Below are the code and all the weights of a small trained network. Each question names an input and a class and asks about switching units off, where a switched-off unit gives its printed mean instead of its output.

import numpy as np


def w(rows, s, z=0):
    codes = np.array(rows[::2]) - 128.0
    scale = np.full(codes.shape[1], s)
    scale[-1] = z or s
    return codes * scale


def norm(h):
    return h / np.sqrt((h * h).mean(-1, keepdims=True) + 1e-5)


def f(y):
    return y / 2 * (1 + np.tanh(0.7978845608 * (y + 0.044715 * y**3)))


def log_softmax(a):
    a = a - a.max(-1, keepdims=True)
    return a - np.log(np.exp(a).sum(-1, keepdims=True))


def net(x, mask):
    res = np.array(x, float).reshape(1, 3) / 4 @ E
    u = 0
    for l in range(4):
        y = f(norm(res) @ A[l][:, :-1].T + A[l][:, -1])
        res = res + np.where(mask[u : u + 5], y, B[l][:, -1]) @ B[l][:, :-1]
        u += 5
    return log_softmax(norm(res)[-1] @ U[:, :-1].T + U[:, -1])


A, B = {}, {}
E = w([
[27,43,146,101,155,143],'x0',
[153,152,101,2,158,65],'x1',
[218,79,68,105,146,200],'x2',
],0.0095)
A[0] = w([
[115,113,153,125,94,148,66],'0.n0',
[156,120,139,141,98,254,85],'0.n1',
[132,130,162,138,112,143,2],'0.n2',
[99,93,72,187,127,173,18],'0.n3',
[105,6,162,147,173,106,101],'0.n4',
],0.0076,0.004)
B[0] = w([
[118,146,81,162,95,165,101],'0.n0',
[150,136,210,110,132,148,242],'0.n1',
[154,129,1,211,120,140,72],'0.n2',
[105,119,155,118,169,128,161],'0.n3',
[63,43,139,154,78,145,251],'0.n4',
],0.0096,0.0024)
A[1] = w([
[235,189,136,211,65,56,44],'1.n0',
[165,198,152,153,59,161,254],'1.n1',
[217,97,102,128,167,93,34],'1.n2',
[121,176,74,187,108,114,90],'1.n3',
[255,126,157,92,151,176,230],'1.n4',
],0.0088,0.00062)
B[1] = w([
[46,119,87,213,117,112,245],'1.n0',
[81,184,22,208,163,136,195],'1.n1',
[150,120,124,59,139,147,176],'1.n2',
[2,105,50,140,197,123,138],'1.n3',
[213,149,180,91,170,142,254],'1.n4',
],0.009,0.0056)
A[2] = w([
[119,206,202,59,134,80,111],'2.n0',
[62,207,161,151,55,1,100],'2.n1',
[168,207,142,83,161,51,115],'2.n2',
[203,126,87,9,157,129,109],'2.n3',
[153,26,63,240,191,228,2],'2.n4',
],0.008,0.0048)
B[2] = w([
[251,125,162,144,215,236,200],'2.n0',
[122,211,148,122,224,63,250],'2.n1',
[175,185,2,5,109,216,218],'2.n2',
[192,39,38,194,40,17,254],'2.n3',
[194,188,166,14,109,169,191],'2.n4',
],0.0074,0.0048)
A[3] = w([
[92,17,67,163,130,83,97],'3.n0',
[116,59,93,109,82,250,226],'3.n1',
[176,127,42,176,89,142,248],'3.n2',
[219,117,115,100,68,180,2],'3.n3',
[100,153,102,142,91,59,64],'3.n4',
],0.014,0.0018)
B[3] = w([
[153,245,60,144,83,102,193],'3.n0',
[117,108,223,56,228,94,235],'3.n1',
[111,128,147,133,77,209,239],'3.n2',
[36,95,108,155,91,75,255],'3.n3',
[99,68,70,119,180,127,160],'3.n4',
],0.012,0.0071)
U = w([
[159,133,38,115,42,122,197],'0',
[202,38,143,79,85,121,42],'1',
[21,175,85,237,132,103,155],'2',
[111,157,139,129,104,66,3],'3',
[148,180,161,207,110,238,119],'4',
[179,201,91,83,216,104,122],'5',
[74,100,249,120,200,111,216],'6',
],0.018,0.0057)

Each question gives the input, the list of numbers given to net, and the class t.
The units are the neurons (one row each of A and B). Each row of codes is followed by its name. A weight is (code - 128) times the scale printed after its matrix; where a second scale follows, it is the last column's (A, B and U).
mask holds one flag per neuron, layer by layer. A switched-off neuron (its flag False) gives its mean, the last column of its row in B, instead of its output. The means were averaged over made-up inputs and are rounded, as every weight is.
A unit's drop is (log p(t) with every unit on - log p(t) with that unit switched off) / (log p(t) with every unit on - log p(t) with every unit switched off).
The circuit of an input: a set's keep is (log p(t) with only the set's units on - log p(t) with every unit switched off) / (log p(t) with every unit on - log p(t) with every unit switched off). Starting from the 12 units with the biggest drops (on a tie, the unit counted first), units are removed one at a time, each time the one whose removal leaves the highest keep (on an exact tie, the one counted first), for as long as the keep stays at least 0.8.
units of the circuit, in order: the units of the circuit, biggest drop first
most important unit: the unit with the biggest drop
k most important neurons: the k neurons with the biggest drops, biggest first
top k neurons in layer l: the k neurons of layer l with the biggest drops, biggest first
input [-2,4,6], class 1: units of the circuit, in order => (3.n0, 2.n1)
input [5,7,2], class 0: units of the circuit, in order => (2.n3, 3.n0)
input [-8,2,-7], class 2: units of the circuit, in order => (1.n0)
input [8,6,2], class 5: 2 most important neurons => (3.n0, 3.n1)
input [-1,8,-2], class 0: units of the circuit, in order => (2.n3, 3.n1)
input [0,-2,6], class 1: top 2 neurons in layer 1 => (1.n4, 1.n0)
input [-4,-1,1], class 4: units of the circuit, in order => (3.n3, 3.n2, 1.n0)
input [4,8,-7], class 5: top 2 neurons in layer 2 => (2.n2, 2.n0)
input [-7,-1,1], class 4: 2 most important neurons => (1.n4, 3.n3)
input [-2,-4,8], class 1: 3 most important neurons => (1.n4, 0.n4, 2.n3)
input [2,4,0], class 0: 3 most important neurons => (2.n3, 0.n1, 1.n4)
input [2,-8,-3], class 6: top 3 neurons in layer 2 => (2.n3, 2.n4, 2.n1)
input [2,1,-1], class 2: 2 most important neurons => (1.n4, 0.n4)
input [-7,-2,7], class 4: units of the circuit, in order => (3.n2)
input [-1,2,8], class 1: 2 most important neurons => (1.n4, 3.n0)
input [8,6,3], class 5: 3 most important neurons => (3.n0, 3.n1, 3.n3)
input [4,-6,-3], class 6: 2 most important neurons => (2.n3, 1.n0)
input [2,6,1], class 0: 2 most important neurons => (2.n3, 0.n1)
input [2,4,-1], class 0: 3 most important neurons => (1.n0, 3.n1, 2.n3)
input [-6,2,6], class 0: most important unit => 3.n3
input [-8,-2,0], class 2: top 2 neurons in layer 2 => (2.n0, 2.n2)
input [4,-8,-4], class 6: 3 most important neurons => (2.n3, 1.n0, 3.n3)
input [5,4,2], class 5: top 3 neurons in layer 3 => (3.n0, 3.n1, 3.n3)
input [8,5,0], class 3: 2 most important neurons => (3.n0, 2.n2)
input [-7,3,0], class 2: top 3 neurons in layer 1 => (1.n0, 1.n1, 1.n3)
input [0,5,2], class 1: top 3 neurons in layer 2 => (2.n0, 2.n1, 2.n2)
input [-1,-6,1], class 6: most important neuron => (2.n1)
input [-1,2,2], class 0: top 2 neurons in layer 3 => (3.n3, 3.n1)
input [-2,1,7], class 1: 2 most important neurons => (1.n4, 3.n0)
input [7,7,8], class 0: 2 most important neurons => (2.n3, 3.n0)
